Below is a small trained network, with its code and all its weights. Each question gives an input and a class and asks what happens when units are switched off, that is, made to give their printed mean instead of their output.

import numpy as np


def w(rows, s, z=0):
    codes = np.array(rows[::2]) - 128.0
    scale = np.full(codes.shape[1], s)
    scale[-1] = z or s
    return codes * scale


def norm(h):
    return h / np.sqrt((h * h).mean(-1, keepdims=True) + 1e-5)


def f(y):
    return y / 2 * (1 + np.tanh(0.7978845608 * (y + 0.044715 * y**3)))


def log_softmax(a):
    a = a - a.max(-1, keepdims=True)
    return a - np.log(np.exp(a).sum(-1, keepdims=True))


def net(x, mask):
    res = np.array(x, float).reshape(1, 5) / 4 @ E
    u = 0
    for l in range(4):
        y = f(norm(res) @ A[l][:, :-1].T + A[l][:, -1])
        res = res + np.where(mask[u : u + 5], y, B[l][:, -1]) @ B[l][:, :-1]
        u += 5
    return log_softmax(norm(res)[-1] @ U[:, :-1].T + U[:, -1])


A, B = {}, {}
E = w([
[130,131,127,130],'x0',
[110,17,186,73],'x1',
[47,142,244,220],'x2',
[69,219,159,4],'x3',
[134,131,130,129],'x4',
],0.0026)
A[0] = w([
[58,134,177,237,50],'0.n1',
[160,85,6,118,70],'0.n2',
[168,250,79,221,7],'0.n3',
[186,55,99,241,37],'0.n4',
[133,2,187,106,3],'0.n5',
],0.0075,0.0017)
B[0] = w([
[241,109,146,127,230],'0.n1',
[211,114,172,157,225],'0.n2',
[76,3,122,69,248],'0.n3',
[42,234,123,171,255],'0.n4',
[101,45,95,115,209],'0.n5',
],0.013,0.0035)
A[1] = w([
[99,6,86,121,70],'1.n1',
[57,239,154,39,90],'1.n2',
[89,1,88,120,51],'1.n3',
[225,109,153,122,94],'1.n4',
[129,121,132,134,10],'1.n5',
],0.0086,0.0012)
B[1] = w([
[77,100,109,17,248],'1.n1',
[95,179,122,254,165],'1.n2',
[85,96,92,19,254],'1.n3',
[201,180,168,145,193],'1.n4',
[156,117,70,111,120],'1.n5',
],0.0094,0.0056)
A[2] = w([
[193,142,196,107,68],'2.n1',
[194,99,162,150,1],'2.n2',
[190,92,237,144,136],'2.n3',
[215,148,164,100,106],'2.n4',
[246,142,141,108,117],'2.n5',
],0.011,0.00083)
B[2] = w([
[183,116,5,162,208],'2.n1',
[151,93,92,118,185],'2.n2',
[202,163,112,98,232],'2.n3',
[175,148,110,145,223],'2.n4',
[222,173,132,115,253],'2.n5',
],0.012,0.0042)
A[3] = w([
[75,168,156,209,68],'3.n1',
[74,217,62,141,26],'3.n2',
[88,128,201,189,1],'3.n3',
[139,2,106,201,129],'3.n4',
[87,220,6,93,159],'3.n5',
],0.0071,0.00067)
B[3] = w([
[51,210,92,132,253],'3.n1',
[97,75,167,237,187],'3.n2',
[89,207,94,122,159],'3.n3',
[152,174,249,80,127],'3.n4',
[156,99,254,170,254],'3.n5',
],0.0085,0.0013)
U = w([
[89,51,135,60,98],'0',
[255,143,107,147,84],'1',
[129,136,107,134,254],'2',
[71,173,147,211,66],'3',
],0.0096,0.0048)

Each question gives the input, the list of numbers given to net, and the class t.
The units are the neurons (one row each of A and B). Each row of codes is followed by its name. A weight is (code - 128) times the scale printed after its matrix; where a second scale follows, it is the last column's (A, B and U).
mask holds one flag per neuron, layer by layer. A switched-off neuron (its flag False) gives its mean, the last column of its row in B, instead of its output. The means were averaged over made-up inputs and are rounded, as every weight is.
A unit's drop is (log p(t) with every unit on - log p(t) with that unit switched off) / (log p(t) with every unit on - log p(t) with every unit switched off).
The circuit of an input: a set's keep is (log p(t) with only the set's units on - log p(t) with every unit switched off) / (log p(t) with every unit on - log p(t) with every unit switched off). Starting from the 12 units with the biggest drops (on a tie, the unit counted first), units are removed one at a time, each time the one whose removal leaves the highest keep (on an exact tie, the one counted first), for as long as the keep stays at least 0.8.
units of the circuit, in order: the units of the circuit, biggest drop first
top k neurons: the k neurons with the biggest drops, biggest first
drop of u: that unit's drop, to one decimal
input [0,1,2,-7,-5], class 3: units of the circuit, in order => 0.n4
input [0,-1,3,-5,-3], class 3: top 2 neurons => 0.n4; 0.n2
input [3,6,8,3,-6], class 1: top 3 neurons => 0.n1; 0.n3; 1.n4
input [-7,-6,5,6,-1], class 0: top 2 neurons => 0.n3; 0.n4
input [-5,-6,0,-8,0], class 3: top 2 neurons => 0.n4; 0.n5
input [4,5,-1,8,-7], class 3: top 2 neurons => 0.n3; 1.n2
input [-6,-3,7,-8,5], class 3: top 3 neurons => 0.n4; 0.n2; 1.n4
input [4,-7,7,-4,-2], class 0: top 2 neurons => 0.n3; 0.n2
input [2,-8,-7,-8,0], class 0: top 2 neurons => 0.n3; 0.n1
input [4,5,8,1,-5], class 1: top 2 neurons => 0.n1; 0.n3
input [-3,0,8,7,-6], class 1: top 2 neurons => 0.n4; 0.n1
input [5,-7,3,4,0], class 0: drop of 0.n3 => 0.5
input [-8,-8,3,3,1], class 0: drop of 0.n3 => 1.2
input [4,4,-5,6,-3], class 3: drop of 0.n3 => 0.9
input [6,-1,-3,-6,-3], class 3: top neuron => 0.n4
